Below is a small trained network, with its code and all its weights. Each question gives an input and a target symbol and asks what happens when units are switched off, that is, made to give their printed mean instead of their output.

import numpy as np


def w(rows, s, z=0):
    codes = np.array(rows[::2]) - 128.0
    scale = np.full(codes.shape[1], s)
    scale[-1] = z or s
    return codes * scale


def norm(h):
    return h / np.sqrt((h * h).mean(-1, keepdims=True) + 1e-5)


def f(y):
    return np.maximum(y, 0)


def softmax(a):
    e = np.exp(a - a.max(-1, keepdims=True))
    return e / e.sum(-1, keepdims=True)


def log_softmax(a):
    a = a - a.max(-1, keepdims=True)
    return a - np.log(np.exp(a).sum(-1, keepdims=True))


def net(x, mask):
    ids = ['δεζπστφ'.index(c) for c in x.split()]
    T = len(ids)
    res = E[ids] + P[:T]
    r = norm(res)
    for j in range(3):
        rows = slice(3 * j, 3 * j + 3)
        q, k, v = (r @ M[0][rows].T for M in (Q, K, V))
        z = softmax(np.where(np.tri(T) > 0, q @ k.T / 3**0.5, -1e9)) @ v
        o = O[0][rows]
        res = res + np.where(mask[j], z, o[:, -1]) @ o[:, :-1]
    y = f(norm(res) @ A[0][:, :-1].T + A[0][:, -1])
    res = res + np.where(mask[3:15], y, B[0][:, -1]) @ B[0][:, :-1]
    return log_softmax(norm(res)[-1] @ U[:, :-1].T + U[:, -1])


Q, K, V, O, A, B = {}, {}, {}, {}, {}, {}
E = w([
[125,151,109],'δ',
[118,129,118],'ε',
[118,127,118],'ζ',
[116,127,126],'π',
[131,122,135],'σ',
[123,162,98],'τ',
[2,155,138],'φ',
],0.028)
P = w([
[120,130,81],'0',
[28,4,145],'1',
[137,127,72],'2',
[31,22,162],'3',
[147,122,67],'4',
[132,117,167],'5',
[144,125,77],'6',
[122,185,159],'7',
[138,123,81],'8',
[134,186,151],'9',
[146,122,79],'10',
[133,188,155],'11',
[139,124,83],'12',
[126,189,165],'13',
],0.016)
Q[0] = w([
[161,123,212],'head 0',
[52,116,87],'head 0',
[139,137,74],'head 0',
[224,129,46],'head 1',
[13,106,85],'head 1',
[95,162,170],'head 1',
[121,166,249],'head 2',
[53,219,240],'head 2',
[107,26,122],'head 2',
],0.011)
K[0] = w([
[129,60,18],'head 0',
[4,196,205],'head 0',
[99,150,97],'head 0',
[159,210,89],'head 1',
[64,107,117],'head 1',
[88,206,159],'head 1',
[95,157,131],'head 2',
[13,214,182],'head 2',
[175,60,108],'head 2',
],0.013)
V[0] = w([
[201,97,117],'head 0',
[96,165,180],'head 0',
[122,98,71],'head 0',
[157,129,78],'head 1',
[109,80,59],'head 1',
[87,75,135],'head 1',
[167,3,108],'head 2',
[142,126,120],'head 2',
[165,156,160],'head 2',
],0.015)
O[0] = w([
[2,82,132,1],'head 0',
[177,110,132,177],'head 0',
[117,181,208,145],'head 0',
[66,120,34,112],'head 1',
[196,52,171,196],'head 1',
[147,41,165,189],'head 1',
[121,80,65,59],'head 2',
[161,98,146,114],'head 2',
[150,154,115,63],'head 2',
],0.0059,0.0099)
A[0] = w([
[192,190,238,214],'neuron 0',
[147,222,126,107],'neuron 1',
[113,174,85,79],'neuron 2',
[127,188,166,125],'neuron 3',
[5,158,149,104],'neuron 4',
[108,124,70,26],'neuron 5',
[30,155,201,222],'neuron 6',
[139,130,88,88],'neuron 7',
[194,93,55,186],'neuron 8',
[50,104,158,116],'neuron 9',
[212,183,160,3],'neuron 10',
[91,183,77,175],'neuron 11',
],0.012,0.0031)
B[0] = w([
[1,19,157,217],'neuron 0',
[133,135,188,173],'neuron 1',
[68,65,178,138],'neuron 2',
[131,83,164,182],'neuron 3',
[252,92,30,213],'neuron 4',
[69,148,69,136],'neuron 5',
[176,160,111,254],'neuron 6',
[149,151,122,142],'neuron 7',
[80,194,177,184],'neuron 8',
[169,237,124,184],'neuron 9',
[137,44,66,151],'neuron 10',
[143,52,134,159],'neuron 11',
],0.0071,0.011)
U = w([
[101,171,128,4],'δ',
[250,176,122,174],'ε',
[101,176,84,75],'ζ',
[110,75,41,79],'π',
[85,11,153,114],'σ',
[139,153,236,241],'τ',
[107,168,124,3],'φ',
],0.015,0.0067)

Each question gives the input, a string of symbols that net reads in full, and the target symbol t.
The units are the heads (3 rows each of Q, K, V and O) and the neurons (one row each of A and B). Each row of codes is followed by its name. A weight is (code - 128) times the scale printed after its matrix; where a second scale follows, it is the last column's (O, A, B and U).
mask holds one flag per unit, heads first, then neurons. A switched-off unit (its flag False) gives its mean, the last column of its rows in O or B, instead of its output. The means were averaged over made-up inputs and are rounded, as every weight is.
A unit's drop is (log p(t) with every unit on - log p(t) with that unit switched off) / (log p(t) with every unit on - log p(t) with every unit switched off).
The circuit of an input: a set's keep is (log p(t) with only the set's units on - log p(t) with every unit switched off) / (log p(t) with every unit on - log p(t) with every unit switched off). Starting from the 12 units with the biggest drops (on a tie, the unit counted first), units are removed one at a time, each time the one whose removal leaves the highest keep (on an exact tie, the one counted first), for as long as the keep stays at least 0.8.
circuit, biggest first: the units of the circuit, biggest drop first
most important unit: the unit with the biggest drop
k most important neurons: the k neurons with the biggest drops, biggest first
which heads matter: for each layer, one digit per head in row order, 1 if its drop is at least 0.15 and else 0, layers parted by /
drop when u is switched off: that unit's drop, to one decimal
input φ φ ε φ φ ε π σ δ δ σ, target π: circuit, biggest first => [head 2; head 1]
input τ σ σ π δ, target π: most important unit => head 1
input φ φ φ ε π τ φ σ σ φ π σ π, target π: which heads matter => 111
input φ φ φ σ δ σ φ φ φ, target ε: which heads matter => 000
input π ε π, target τ: 4 most important neurons => [neuron 4; neuron 8; neuron 10; neuron 6]
input φ σ τ φ φ δ δ ε, target σ: 2 most important neurons => [neuron 0; neuron 10]
input ε φ ε φ π τ φ ζ, target σ: 2 most important neurons => [neuron 0; neuron 10]
input σ π ζ, target π: which heads matter => 111
input φ σ ζ φ σ δ δ φ φ ζ τ τ, target τ: 2 most important neurons => [neuron 1; neuron 4]
input ε φ φ φ φ σ φ π σ τ, target σ: 3 most important neurons => [neuron 0; neuron 10; neuron 9]
input δ ε δ φ σ σ δ δ τ, target ζ: which heads matter => 010
input φ τ δ φ φ σ σ τ, target τ: which heads matter => 011
input φ φ φ φ φ δ φ ζ φ π φ φ φ σ, target σ: 2 most important neurons => [neuron 0; neuron 10]
input φ φ σ ζ σ φ φ δ, target σ: most important neuron => [neuron 0]
input φ φ σ σ φ φ φ π, target σ: 2 most important neurons => [neuron 0; neuron 10]
input δ τ τ δ σ, target ζ: 3 most important neurons => [neuron 8; neuron 0; neuron 4]
input φ φ φ φ δ φ φ ζ σ δ, target τ: drop when neuron 10 is switched off => -0.3
input φ σ ε φ σ δ σ σ ε, target π: drop when neuron 2 is switched off => 0.0
input φ φ σ τ ε δ, target σ: drop when neuron 10 is switched off => 0.1
input φ δ φ φ π τ, target σ: circuit, biggest first => [neuron 0]
input φ φ π φ, target τ: drop when neuron 11 is switched off => 0.0
